Here is a tiny trained network, its code and every weight. The questions are about switching its units off for an input and a target symbol, where a switched-off unit gives its printed mean instead of its output.

import numpy as np


def w(rows, s, z=0):
    codes = np.array(rows[::2]) - 128.0
    scale = np.full(codes.shape[1], s)
    scale[-1] = z or s
    return codes * scale


def f(y):
    return np.maximum(y, 0)


def softmax(a):
    e = np.exp(a - a.max(-1, keepdims=True))
    return e / e.sum(-1, keepdims=True)


def log_softmax(a):
    a = a - a.max(-1, keepdims=True)
    return a - np.log(np.exp(a).sum(-1, keepdims=True))


def net(x, mask):
    ids = ['ΠΨΩβθξ'.index(c) for c in x.split()]
    T = len(ids)
    res = E[ids] + P[:T]
    r = res
    for j in range(3):
        rows = slice(2 * j, 2 * j + 2)
        q, k, v = (r @ M[0][rows].T for M in (Q, K, V))
        z = softmax(np.where(np.tri(T) > 0, q @ k.T / 2**0.5, -1e9)) @ v
        o = O[0][rows]
        res = res + np.where(mask[j], z, o[:, -1]) @ o[:, :-1]
    y = f(res @ A[0][:, :-1].T + A[0][:, -1])
    res = res + np.where(mask[3:7], y, B[0][:, -1]) @ B[0][:, :-1]
    return log_softmax(res[-1] @ U[:, :-1].T + U[:, -1])


Q, K, V, O, A, B = {}, {}, {}, {}, {}, {}
E = w([
[27,103,186,107],'Π',
[10,180,182,120],'Ψ',
[162,75,82,221],'Ω',
[139,84,234,67],'β',
[128,200,85,44],'θ',
[209,235,155,142],'ξ',
],0.013)
P = w([
[100,158,157,182],'0',
[227,151,135,116],'1',
[61,122,85,141],'2',
[103,49,164,79],'3',
[249,143,133,106],'4',
[52,125,82,126],'5',
[117,51,126,106],'6',
[151,158,163,132],'7',
[76,124,110,121],'8',
[125,95,116,175],'9',
[164,154,151,125],'10',
],0.015)
Q[0] = w([
[184,96,18,94],'head 1',
[191,62,246,160],'head 1',
[139,216,145,172],'head 2',
[118,155,103,156],'head 2',
[223,149,75,109],'head 3',
[199,126,204,54],'head 3',
],0.011)
K[0] = w([
[132,235,143,76],'head 1',
[10,167,122,87],'head 1',
[51,80,170,237],'head 2',
[73,128,126,177],'head 2',
[129,125,179,138],'head 3',
[163,148,155,149],'head 3',
],0.011)
V[0] = w([
[174,122,163,176],'head 1',
[83,67,111,180],'head 1',
[55,106,125,117],'head 2',
[79,111,7,169],'head 2',
[180,38,131,206],'head 3',
[84,138,147,194],'head 3',
],0.013)
O[0] = w([
[74,67,148,183,148],'head 1',
[210,97,136,166,161],'head 1',
[109,108,80,57,119],'head 2',
[255,82,130,84,3],'head 2',
[127,94,85,181,94],'head 3',
[115,48,206,39,214],'head 3',
],0.008,0.0033)
A[0] = w([
[138,69,123,74,213],'neuron 1',
[80,41,1,184,252],'neuron 2',
[109,183,235,34,136],'neuron 3',
[48,200,38,118,204],'neuron 4',
],0.0077,0.0043)
B[0] = w([
[63,89,9,100,192],'neuron 1',
[90,175,164,59,243],'neuron 2',
[136,159,92,128,255],'neuron 3',
[211,67,148,177,232],'neuron 4',
],0.013,0.0071)
U = w([
[128,191,123,127,147],'Π',
[147,161,142,103,72],'Ψ',
[125,188,48,116,155],'Ω',
[140,183,179,2,5],'β',
[182,197,178,64,204],'θ',
[194,76,164,70,208],'ξ',
],0.0093,0.0033)

Each question gives the input, a string of symbols that net reads in full, and the target symbol t.
The units are the heads (2 rows each of Q, K, V and O) and the neurons (one row each of A and B). Each row of codes is followed by its name. A weight is (code - 128) times the scale printed after its matrix; where a second scale follows, it is the last column's (O, A, B and U).
mask holds one flag per unit, heads first, then neurons. A switched-off unit (its flag False) gives its mean, the last column of its rows in O or B, instead of its output. The means were averaged over made-up inputs and are rounded, as every weight is.
A unit's drop is (log p(t) with every unit on - log p(t) with that unit switched off) / (log p(t) with every unit on - log p(t) with every unit switched off).
The circuit of an input: a set's keep is (log p(t) with only the set's units on - log p(t) with every unit switched off) / (log p(t) with every unit on - log p(t) with every unit switched off). Starting from all 7 units, units are removed one at a time, each time the one whose removal leaves the highest keep (on an exact tie, the one counted first), for as long as the keep stays at least 0.8.
units of the circuit, in order: the units of the circuit, biggest drop first
k most important neurons: the k neurons with the biggest drops, biggest first
heads that matter: for each layer, one digit per head in row order, 1 if its drop is at least 0.15 and else 0, layers parted by /
drop when u is switched off: that unit's drop, to one decimal
input Π Ψ Ω Ω, target β: units of the circuit, in order : (neuron 2; neuron 4)
input Π Ψ Ω θ Π Π Ω θ, target Ω: 2 most important neurons : (neuron 1; neuron 2)
input Π Ω Ω Ω ξ Π Ω, target Π: most important neuron : (neuron 4)
input Ψ Ω Π Π β, target Π: units of the circuit, in order : (head 2; head 3)
input Ω Ψ θ Π Π Ω Π, target Ω: 3 most important neurons : (neuron 1; neuron 4; neuron 2)
input Π ξ ξ Ψ, target Π: heads that matter : 010
input ξ Π Ψ θ, target Ω: 2 most important neurons : (neuron 1; neuron 3)
input θ Π θ Ψ, target Ω: units of the circuit, in order : (neuron 3; neuron 2; neuron 1)
input Ω θ ξ θ ξ Ψ θ β Ω Ω Ψ, target ξ: 2 most important neurons : (neuron 2; neuron 3)
input Ω Π β Ω Π θ, target ξ: 2 most important neurons : (neuron 4; neuron 3)
input β Π θ Ω, target Ω: units of the circuit, in order : (neuron 1; neuron 4)
input Π ξ ξ θ, target Π: heads that matter : 010
input Π β Ψ Ω θ β β, target θ: heads that matter : 111
input ξ Ω β Π ξ θ Π, target Π: most important neuron : (neuron 2)
input Ω Ψ β Ω Ψ Π Ω Π β ξ, target ξ: 2 most important neurons : (neuron 2; neuron 3)
input θ Ψ Ω β Π Ψ Ω Ψ, target ξ: drop when head 1 is switched off : 0.7
input Ω Ψ θ β ξ θ Ω, target Π: drop when head 1 is switched off : -0.1
input Ψ Π Ω β ξ ξ Π, target Π: drop when neuron 2 is switched off : 0.0
